In the rows, 128 means zero.
Group, then class
[114 130 100 109 128 146 208 142 127 129  95 140 113 109  95  56 108  91
 124 106 108 148 128 177 152 133 144] | [13] > (33)
[132 136 130 131 141 224  97 135 150 110 145 161 130 142 155 143 120 135
 102 135 124 158 135  89 117 119 126] | [9] > (31)
[127 126 114 128 132 131 121 128 100 133 110 135 123  97 127  41 137 122
 118  86 128 128 173 101 121 136 118] | [13] > (47)
[132 126 134 136 131 192 144 148  97 123 108 129  98 111 165  42 137 186
 133 123 120 130 122 152 127 121 141] | [10] > (45)
[130 113 149  74 125 138 163 144 144 146 121 130 114 130 112  78 134 114
 125 131 113 147 129 157 140 117 126] | [10] > (44)
[126 128  98 114 141 252 139 148 153 130 132 137 117 142 156 141 109 126
  70 137 139 119 139 117 124 126 142] | [9] > (31)
[138 193 107 128 129 177 142 133 118 147 115 131 126 108  97  76 134 115
 138 109 126 168 124 115 125 126 122] | [13] > (33)
[122 131 136 103 118 135 158 141 113 137 131 135 137 116 143  81 136 155
 144 119 107 146 103 174 134 143 135] | [10] > (44)
[130 119  88 121 113 217 168 153 131 144 132 126 117 128 159  46 114 147
 119 109 139 164 116 158 123 126 140] | [10] > (45)
[149 123 152 137 138 136 162 127 154 104 152 158 109 146 124  81 126 111
  39 135 110 134 136 102 123 139 138] | [9] > (31)
[113 124 109 134 131 157 115 121 125 108 123 140 109 126 122  87 132 120
 140 120 135 143 127 115 129 136 110] | [13] > (47)
[114 123 118 145 120 143 177 143 124 121 136 154 117 111 164  64 134 150
  80 126 141 165 120 147 122  92 135] | [10] > (45)
[128  96 116 139 105 133 134 122  98 126 100 130 126  93 137  56 138 134
 109 122 134 139 110  97 125 153 115] | [13] > (47)
[135 115 122 126 119 191 142 141 134 117 144 114 128 135 143  37 118 135
 116 112 103 132 134  99 121 124 123] | [9] > (36)
[126 130 145 136 132 189 146 150 142 110 141 140 124 142 151  91 109 130
  83 135 105 114 133 145  99 120 143] | [9] > (36)
[122 116 144 147 147 137 148 133 154 131 126 153 128 146 118 113 127  92
  82 137 139 144 153 115 127 111 136] | [9] > (31)
[132 166 125 123 144 134 159 123 109 120 113 124  93  94  97  66 147 119
 144 117  66 124 139 101 132 132 129] | [13] > (47)
[163 131 133 116 110 173 153 118 151 119 136 154 129 137 117 106 120 103
  71 132 115 126 143  94 135 121 136] | [9] > (31)
[128 116  90 131 117 213 162 142 114 132 110  89 116  93 135  22 129 117
  86 121 139 151 118 131 136 131 130] | [10] > (45)
[117 123 158 120 146 110 159 143 121 149 110 142 126 108 122 109 125 137
 151 130 132 141 115 181 119 115 119] | [10] > (44)

Group, then class
[117 127 112 153 126 117 135 125 113 124 139 108 130 119 128 145 128 123
 122 132 155 142 123 106 130 133 138] | mib > Tal
[120 136 116 167 120 160 147 135 106 108 140 136 146 124 123 116 113 115
 108 133 152 135 119 121 131 140 131] | mib > Tal
[163 133 152 108 137 123 131 141 110 103 122 140 147 132 120 114 110 141
  88 135 142 158 134 108 124 126 137] | fetas > vavut
[126 144 132 140 131 104 133 123 124 145 121 107 131 129 121 121 113 143
 107 124 148 135 119 120 130 142 126] | fetas > Gege
[125 134 117 189 147 141 162 140 102 129 147 134 137 121 124 154 124 111
 128 128 129 122 124 123 136 143 127] | mib > Tal
[ 83 136 129 115 137 148 161 128 118 117 142 108 136  99 121 139 107 138
 130 121 152 172 128 161 168 142 104] | mib > Fiva
[155 135 146 168 125 105 136 126 128 140 131 118 112 134 138 102 133 125
 126 134 146 129 107 129 135 129 134] | Zoso > bado
[ 86 131 122 158 121 132 170 131 117 174 135  97 131 118 115 121 112 110
 132 140 154 126 127 148 130 138 128] | mib > Fiva
[153 131 156 137 129 112 148 131 115 118 132 130 148 134 123 127 114 120
 109 129 135  94 128 136 120 150 125] | fetas > Gege
[157 125 147 140 132 108 154 123 103 126 117 132 138 125 130 118 126 141
  99 127 137 141 125 114 143 146 135] | fetas > vavut
[138 132 148 167 111 136 145 142 121 136 133 121 118 117 134  98 127 144
 126 123 152 164 114 133 144 110 123] | Zoso > bado
[113 136 118 169 123 125 140 134 129 154 124 108 124 114 130 138 118 132
 133 112 146 132 126 146 151 140 122] | mib > Fiva
[141 131 147 169 118 112 156 126 120 178 135 109 113 104 127 108 139 138
 130 129 153 155 115 126 140 119 132] | Zoso > bado
[127 141 135 155 120 119 151 127 146 143 132 112 123 107 129 107 116 138
 120 123 163 160 120 116 129 128 123] | Zoso > tofom
